[ 3 -5  4  0  0  3 -2  6  0  4 -1  1 -2 -4 -3  2  0 -2  8  0  2 10 -6  1
 -3  4 -5 -2  6  3 11 -6 -1 -1  0  1  0  2 10  0 -3 -1 -4 -3  3  6  0 -1
 -3  1 -2] -> <51>, <61>
[ -3  -6 -30   2  -4  -2  -4   7   1 -10  -5   5   3  -6   8  -3 -15   4
 -11   4   9   2   8   2  -3 -15  -6   3  -3   1 -16   4   5   2   2   4
  -2  -5  -8   2   8  -7  16   1 -16 -14   0  -6   7   7  -5] -> <52>, <57>
[  3  -5 -10   3  -8  -3 -11   5   4  -5  -6   7   8   6   2  -4 -21  27
  -5   0  18 -14   9 -11  -3 -12  -9  -1  -2   0  -5   1  -3   4  -5   1
  -1  -4 -21   2   3  -9  20   8 -15   1   4  -2  15   7  -9] -> <52>, <61>
[  3  -2  -1   6   2   6   1  -9   2   1  -5  -5   1  -1   1   1   6  -4
  -6  12   8   9  -4  -7   4   3  -6   1   7   2  -1   1   2   1   1   1
   6  -2   1  -1  -4 -11   4  -3 -18  -2  -1  -2 -12   3  -3] -> <51>, <61>
[-13   6 -32  -8  -4  -8   3  33  -6 -15   1   5   2 -30   8   1 -19   7
  11  -8   8  10   4  15 -13 -18   1  10  -2   0   9  -5  11  -6   1   7
 -11  -5   4  -1   4   0  -2 -12  -7  -3   1 -10  20  -2  -2] -> <54>, <61>
[ -1  -7 -12   2  -5  -1  -6  11   1  -7  -7   2   8 -10   3  -1 -12  17
   6   3  19  -3   4  -5  -4 -11  -9   1   2  -1   3  -4  -2   0  -2  -1
  -1  -5  -8   1   2  -7   7  -3 -23   3   2  -9  10   5  -9] -> <52>, <61>
[ 17   9   2   2  -4   1   0  -4  -2   0   3  -7  -1  -1   1   1  -5   3
  -3   8  12  16  -7 -11   1  11  -5  -1   5   3  12   1  11  -2   2   5
   1   1  -1  -7  -7 -16   5  -8 -13   1   1   0  -8  -2   1] -> <51>, <57>
[ -9   3 -13  -4   2   0   2  11  -4  -8  -2   4   3 -20   4   5  -2  -5
   7   2   8   7   0   5  -5  -9   0   7   3   1   2  -5   4  -3   3   3
   0  -5   4   1   2  -1  -6 -10 -18  -3  -1  -9   6  -1  -2] -> <54>, <59>
[ -2  -1 -40  -1  -5  -4  -3  14   0 -11  -1   7   0  -8   9  -3 -21   4
 -11   1   8   9   5   4  -5 -11  -4   1  -3   3  -7   3  13  -1   2   8
  -5  -3  -4   0   4 -12  18  -2  -6 -14   2  -4   7   7  -4] -> <52>, <57>
[  3 -12  -8   3  -7  -1  -9  14   1  -8  -8   6   9  -3  -1  -3 -18  31
  12   1  23 -10   5  -8  -5 -12 -16  -3   3   0   8  -5  -6   1  -6   1
  -3  -4 -12   3  -4  -8  12   0 -17  11   2  -8  13   6 -13] -> <52>, <61>
[ -3   2 -10  -1   2  -1   3   6  -1   2   0   4  -4  -8   6   2  -5 -19
  -5   3  -1  16  -1   7   0  -4   1   2   2   1  -5   2   8  -2   3   3
  -2  -1   7  -3   3  -3   1  -1   0 -10  -1  -3   0   0   1] -> <53>, <57>
[ 10 -11   1   5   2  12   0 -12  15   7  -4  -6  -4   3  -2   3  16 -15
  -9  17   0  21 -11  -2   9  16  -6  -2   7   4   2   3   0   2   5   1
  10   5  15   3 -13  -7   0  -6  -2  -1  -5   0 -27   4  -1] -> <51>, <59>
[  0  -5 -42   0 -10   0  -5   6   1 -17  -3  -1   8  -6   4  -4 -15  33
  -7   1  15  -6   6  -3  -7  -6 -10   0  -4   1   2  -1   7  -1   1   7
  -2  -1 -10   4  -1 -10  19  -6 -13   0  -2  -5   4   5  -5] -> <52>, <61>
[ -6   9  -7  -3   2  -2   4  13  -5  -2  -2  -2  -4 -19   7   3  -7 -23
   2   7   6  29  -3   3  -3  -4   0   4   6   2   1  -3  14  -1   4   6
  -4  -5   7  -6   2  -8  -3  -7 -15 -12   2  -7   3   1   1] -> <53>, <57>
[ -9  10  18  -5   7  -7   2  18  -5   8   1   9  -5 -15   4   3  -9 -31
   9  -1   4  15   3   5  -4 -12   3   3   4  -1  -4  -2   1  -3  -3  -2
  -6  -5   3  -6   8   2 -10   5  -7  -9   4  -6  16  -1   1] -> <53>, <57>
[-16  10 -15  -6   1 -11   3  30  -7  -7   0  12  -1 -24  11   2 -24 -18
   6  -5   7  14   8  12 -10 -23   2   6  -2  -2  -7   1   7  -4  -1   5
 -10  -9  -2  -1  14   0  -1   0  -6 -15   3 -10  25   0  -2] -> <53>, <57>
[  0  -1  -5   1  -6  -7 -10  18   1  -1  -5  10   7  -4   5  -2 -29  15
   5   1  24   0   8  -9  -6 -15 -13  -4   1   1  -2  -1  -1   0  -6   2
  -5  -8 -17  -2   3 -14  16   6 -19   1   6  -6  18   7 -11] -> <52>, <59>
[ -1  14  39  -2   7  -7   0  12  -4  16   3   7  -8  -6   3   6 -15 -38
   6   7   9  29  -2  -6   2  -3  -1  -2   7   1  -2  -1   5  -2  -4  -3
  -4  -8  -5 -11   5 -10  -3  11 -13  -8   7  -3  11   0   1] -> <53>, <57>
[ -4  11  26  -5   6  -8   2  16  -6  11   2   6  -7 -10   2   4 -12 -26
  10  -1   4  21  -2   0  -2  -3   1   0   6   0   4  -3   5  -5  -3  -1
  -5  -4   2  -8   2  -3  -8   4  -4  -3   4  -3  10  -3   1] -> <53>, <57>
[  0  -2  -8  -1  -5  -6  -6  28  -2  -1  -1  10  -1 -15   3   0 -27   6
  12   3  18  19   0   0  -5  -9 -12  -3   6   2  10  -7   6  -4  -3   5
  -7  -3   0  -4  -6 -11   7  -3 -11   5   3  -9  12   2  -9] -> <53>, <59>
[ -3  -8 -29   2  -5   3  -3  10   1 -10  -7   3   3 -14   6  -1 -10   3
  -3   7  12   7   3   3  -3 -11  -9   4   3   2  -5   0   4  -1   3   4
  -1  -4   0   3   1  -7  10  -6 -16  -8  -1 -11   3   7  -8] -> <52>, <57>
[ 10  -4  23   2  -1   4  -4  -2   2  12  -5   1  -3   8  -3   2  -1  -6
   4  10   9  14  -8 -10   6  10  -8  -5   9   3   8  -2  -2   4  -4  -1
   2   1   2  -3 -10  -9   3   4  -5   7   1   0  -9   2  -3] -> <51>, <61>
